Below are the code and all the weights of a small trained network. Each question names an input and a class and asks about switching units off, where a switched-off unit gives its printed mean instead of its output.

import numpy as np


def w(rows, s, z=0):
    codes = np.array(rows[::2]) - 128.0
    scale = np.full(codes.shape[1], s)
    scale[-1] = z or s
    return codes * scale


def f(y):
    return y / 2 * (1 + np.tanh(0.7978845608 * (y + 0.044715 * y**3)))


def log_softmax(a):
    a = a - a.max(-1, keepdims=True)
    return a - np.log(np.exp(a).sum(-1, keepdims=True))


def net(x, mask):
    res = np.array(x, float).reshape(1, 4) / 4 @ E
    y = f(res @ A[0][:, :-1].T + A[0][:, -1])
    res = res + np.where(mask, y, B[0][:, -1]) @ B[0][:, :-1]
    return log_softmax(res[-1] @ U[:, :-1].T + U[:, -1])


A, B = {}, {}
E = w([
[134,231,102,53,130,116,43,48,123,211,83,223],'x0',
[167,16,165,193,2,174,89,95,117,170,155,118],'x1',
[20,180,104,132,49,83,108,39,216,134,204,79],'x2',
[69,6,157,127,75,151,96,73,33,120,95,217],'x3',
],0.0085)
A[0] = w([
[78,151,162,81,92,54,140,51,148,158,132,170,165],'N0',
[136,168,126,86,169,148,126,164,119,135,69,211,167],'N1',
[97,110,168,250,54,111,162,28,124,126,162,1,128],'N2',
[120,108,111,213,111,127,124,83,158,128,134,110,51],'N3',
[195,97,166,135,120,176,181,192,103,155,73,121,253],'N4',
[56,71,165,149,143,147,82,134,173,164,115,43,148],'N5',
[118,153,131,78,167,103,151,167,42,211,126,156,111],'N6',
[44,107,105,83,168,54,196,147,171,89,132,82,177],'N7',
[193,163,91,132,110,96,107,11,136,115,121,138,149],'N8',
[178,168,142,89,176,186,114,88,169,171,78,149,88],'N9',
[100,98,24,184,59,172,105,176,118,42,89,156,200],'N10',
[81,68,68,74,115,115,97,160,132,145,128,159,102],'N11',
[199,137,131,121,106,181,13,80,194,172,114,134,157],'N12',
],0.0077,0.0029)
B[0] = w([
[88,117,190,86,162,122,126,145,150,38,85,144,213],'N0',
[211,121,28,118,108,139,198,59,133,154,38,35,215],'N1',
[87,150,92,147,90,200,174,196,117,175,137,91,255],'N2',
[147,180,79,65,134,192,94,206,201,199,66,105,160],'N3',
[66,108,253,232,206,119,187,75,111,132,137,62,241],'N4',
[57,210,138,71,77,99,157,133,144,211,181,145,175],'N5',
[188,209,57,123,62,101,183,151,98,141,55,106,184],'N6',
[20,152,155,125,169,104,61,129,83,88,152,133,221],'N7',
[121,52,180,180,94,102,106,75,143,84,183,99,181],'N8',
[144,118,93,176,85,106,99,178,118,163,118,160,178],'N9',
[108,223,165,233,142,81,116,186,182,171,123,113,186],'N10',
[114,44,60,117,135,129,112,247,103,147,142,160,150],'N11',
[96,76,251,203,125,148,100,133,92,5,73,125,194],'N12',
],0.0072,0.0098)
U = w([
[127,97,107,169,212,52,72,81,93,86,119,115,231],'0',
[83,102,153,159,158,127,102,128,127,119,214,148,171],'1',
[154,128,1,104,59,165,121,124,125,219,113,122,7],'2',
],0.0068,0.0019)

Each question gives the input, the list of numbers given to net, and the class t.
The units are the neurons (one row each of A and B). Each row of codes is followed by its name. A weight is (code - 128) times the scale printed after its matrix; where a second scale follows, it is the last column's (A, B and U).
mask holds one flag per neuron, in row order. A switched-off neuron (its flag False) gives its mean, the last column of its row in B, instead of its output. The means were averaged over made-up inputs and are rounded, as every weight is.
A unit's drop is (log p(t) with every unit on - log p(t) with that unit switched off) / (log p(t) with every unit on - log p(t) with every unit switched off).
The circuit of an input: a set's keep is (log p(t) with only the set's units on - log p(t) with every unit switched off) / (log p(t) with every unit on - log p(t) with every unit switched off). Starting from the 12 units with the biggest drops (on a tie, the unit counted first), units are removed one at a time, each time the one whose removal leaves the highest keep (on an exact tie, the one counted first), for as long as the keep stays at least 0.8.
units of the circuit, in order: the units of the circuit, biggest drop first
most important unit: the unit with the biggest drop
k most important neurons: the k neurons with the biggest drops, biggest first
drop when u is switched off: that unit's drop, to one decimal
input [-6,2,8,-7], class 2: most important unit : N2
input [-1,1,7,8], class 2: 4 most important neurons : [N4, N2, N3, N12]
input [-3,6,1,6], class 2: 2 most important neurons : [N2, N3]
input [5,6,-6,0], class 0: units of the circuit, in order : [N12, N2]
input [3,-2,-7,6], class 2: 2 most important neurons : [N1, N6]
input [-3,7,1,-1], class 2: 3 most important neurons : [N2, N3, N7]
input [6,-2,-2,0], class 2: 2 most important neurons : [N4, N1]
input [7,4,8,-1], class 1: 2 most important neurons : [N1, N2]
input [2,-7,-8,6], class 2: 2 most important neurons : [N1, N6]
input [6,8,4,-5], class 1: drop when N12 is switched off : 0.5
input [0,7,3,5], class 2: drop when N3 is switched off : 0.8
input [6,5,-5,-2], class 0: drop when N12 is switched off : 0.6
